Below is a small trained network, with its code and all its weights. Each question gives an input and a target symbol and asks what happens when units are switched off, that is, made to give their printed mean instead of their output.

import numpy as np


def w(rows, s, z=0):
    codes = np.array(rows[::2]) - 128.0
    scale = np.full(codes.shape[1], s)
    scale[-1] = z or s
    return codes * scale


def f(y):
    return np.maximum(y, 0)


def softmax(a):
    e = np.exp(a - a.max(-1, keepdims=True))
    return e / e.sum(-1, keepdims=True)


def log_softmax(a):
    a = a - a.max(-1, keepdims=True)
    return a - np.log(np.exp(a).sum(-1, keepdims=True))


def net(x, mask):
    ids = ['ΔΘΞΣΩβεηλπτψ'.index(c) for c in x.split()]
    T = len(ids)
    res = E[ids] + P[:T]
    r = res
    for j in range(2):
        rows = slice(3 * j, 3 * j + 3)
        q, k, v = (r @ M[0][rows].T for M in (Q, K, V))
        z = softmax(np.where(np.tri(T) > 0, q @ k.T / 3**0.5, -1e9)) @ v
        o = O[0][rows]
        res = res + np.where(mask[j], z, o[:, -1]) @ o[:, :-1]
    y = f(res @ A[0][:, :-1].T + A[0][:, -1])
    res = res + np.where(mask[2:6], y, B[0][:, -1]) @ B[0][:, :-1]
    return log_softmax(res[-1] @ U[:, :-1].T + U[:, -1])


Q, K, V, O, A, B = {}, {}, {}, {}, {}, {}
E = w([
[201,140,68,70,58,65],'Δ',
[104,170,83,135,104,148],'Θ',
[67,195,63,142,133,139],'Ξ',
[163,81,154,155,82,140],'Σ',
[147,198,173,171,188,46],'Ω',
[44,185,219,84,178,99],'β',
[151,189,163,150,39,136],'ε',
[182,200,184,75,46,171],'η',
[59,251,220,146,64,154],'λ',
[183,245,125,24,105,147],'π',
[185,22,90,34,158,64],'τ',
[104,67,116,232,236,168],'ψ',
],0.016)
P = w([
[227,162,161,226,154,190],'0',
[116,130,127,119,180,49],'1',
[58,148,84,109,135,1],'2',
[159,138,90,104,177,53],'3',
[124,158,101,98,155,45],'4',
[153,139,72,129,171,95],'5',
],0.0094)
Q[0] = w([
[153,2,215,137,36,87],'h0',
[99,105,144,123,65,140],'h0',
[96,183,115,112,196,105],'h0',
[54,75,124,119,126,80],'h1',
[121,110,189,81,57,188],'h1',
[79,166,80,173,130,183],'h1',
],0.0089)
K[0] = w([
[33,88,78,48,113,100],'h0',
[2,207,64,109,239,14],'h0',
[179,171,66,193,130,220],'h0',
[105,158,51,197,104,56],'h1',
[27,127,191,101,143,23],'h1',
[100,138,172,194,152,77],'h1',
],0.0085)
V[0] = w([
[122,37,102,156,38,205],'h0',
[157,181,203,37,91,184],'h0',
[125,172,155,253,95,164],'h0',
[143,79,102,109,179,131],'h1',
[254,105,176,102,125,141],'h1',
[133,88,192,134,176,66],'h1',
],0.01)
O[0] = w([
[40,93,59,110,81,243,3],'h0',
[69,150,63,126,196,103,204],'h0',
[91,110,113,223,58,120,236],'h0',
[137,67,161,6,193,127,88],'h1',
[49,134,99,71,66,62,238],'h1',
[104,94,223,95,137,1,89],'h1',
],0.0099,0.0052)
A[0] = w([
[41,72,56,94,80,156,4],'n0',
[91,196,152,106,158,109,232],'n1',
[160,47,145,165,81,147,66],'n2',
[165,39,31,70,255,211,185],'n3',
],0.0088,0.0017)
B[0] = w([
[35,2,158,103,95,119,198],'n0',
[154,51,108,148,212,234,254],'n1',
[164,92,196,145,70,41,161],'n2',
[108,221,175,84,76,200,184],'n3',
],0.0097,0.0086)
U = w([
[173,195,202,204,94,228,186],'Δ',
[74,192,97,86,210,150,1],'Θ',
[149,57,217,87,22,107,100],'Ξ',
[100,71,142,74,157,211,152],'Σ',
[127,140,139,160,43,179,189],'Ω',
[64,136,147,108,65,167,115],'β',
[102,32,91,92,157,182,4],'ε',
[119,157,194,135,126,43,16],'η',
[92,26,170,55,93,196,82],'λ',
[173,81,186,143,173,149,172],'π',
[107,139,223,2,156,143,200],'τ',
[141,125,63,94,83,34,217],'ψ',
],0.0076,0.005)

Each question gives the input, a string of symbols that net reads in full, and the target symbol t.
The units are the heads (3 rows each of Q, K, V and O) and the neurons (one row each of A and B). Each row of codes is followed by its name. A weight is (code - 128) times the scale printed after its matrix; where a second scale follows, it is the last column's (O, A, B and U).
mask holds one flag per unit, heads first, then neurons. A switched-off unit (its flag False) gives its mean, the last column of its rows in O or B, instead of its output. The means were averaged over made-up inputs and are rounded, as every weight is.
A unit's drop is (log p(t) with every unit on - log p(t) with that unit switched off) / (log p(t) with every unit on - log p(t) with every unit switched off).
The circuit of an input: a set's keep is (log p(t) with only the set's units on - log p(t) with every unit switched off) / (log p(t) with every unit on - log p(t) with every unit switched off). Starting from all 6 units, units are removed one at a time, each time the one whose removal leaves the highest keep (on an exact tie, the one counted first), for as long as the keep stays at least 0.8.
units of the circuit, in order: the units of the circuit, biggest drop first
most important unit: the unit with the biggest drop
k most important neurons: the k neurons with the biggest drops, biggest first
heads that matter: for each layer, one digit per head in row order, 1 if its drop is at least 0.15 and else 0, layers parted by /
drop of u: that unit's drop, to one decimal
input Ξ Ω Θ Σ ψ, target Δ: most important unit -> h1
input Ξ Σ Ξ Σ Ω Θ, target Δ: units of the circuit, in order -> (h1; n0)
input π β π Θ η Θ, target Θ: heads that matter -> 10
input π Δ Ξ, target Θ: units of the circuit, in order -> (h0; n1)
input ψ Ξ Ω, target Ξ: heads that matter -> 10
input η Θ Θ, target ε: 2 most important neurons -> (n0; n3)
input Ω τ Δ Θ π, target η: heads that matter -> 10
input ψ π Ω, target Ξ: units of the circuit, in order -> (h0; h1)
input ψ ψ Ξ τ Ξ, target Ξ: heads that matter -> 10
input ε Θ λ Ξ Θ Ξ, target β: units of the circuit, in order -> (h0; n0; n1)
input ε ε τ Ξ η, target τ: heads that matter -> 11
input Δ Ξ β Ξ Ξ η, target π: units of the circuit, in order -> (h0; h1)
input ε Ξ Ω Ξ ψ Ξ, target β: 2 most important neurons -> (n1; n0)
input τ β τ Ξ, target τ: most important unit -> h0
input Ξ Σ Σ η Σ Σ, target Ξ: units of the circuit, in order -> (h0; n1; n2)
input Σ β π Ω Σ Ξ, target λ: units of the circuit, in order -> (n0; h0)
input τ Θ Ξ Δ ψ, target τ: units of the circuit, in order -> (h0; h1; n3)
input Θ π Ω λ, target Δ: units of the circuit, in order -> (h1; n0)
input Σ Θ Ξ λ ε, target Δ: heads that matter -> 01
input π ψ Θ Θ ψ, target Θ: most important unit -> h0
input Ξ Ω β η τ ψ, target Δ: units of the circuit, in order -> (n3; h1)
input Θ π Ω ψ, target Ω: units of the circuit, in order -> (h0; n1)
input β Ω π β, target π: units of the circuit, in order -> (n1; h0)
input η Ω Δ Ω, target ε: units of the circuit, in order -> (h0; n0; n1; h1)
input Σ τ β, target λ: units of the circuit, in order -> (h0; n0)
input Ξ λ β Ξ Ξ Σ, target π: drop of h0 -> 0.7
input π Σ β Ω, target Θ: drop of h0 -> 0.6
input β ε β, target π: drop of h1 -> 0.2
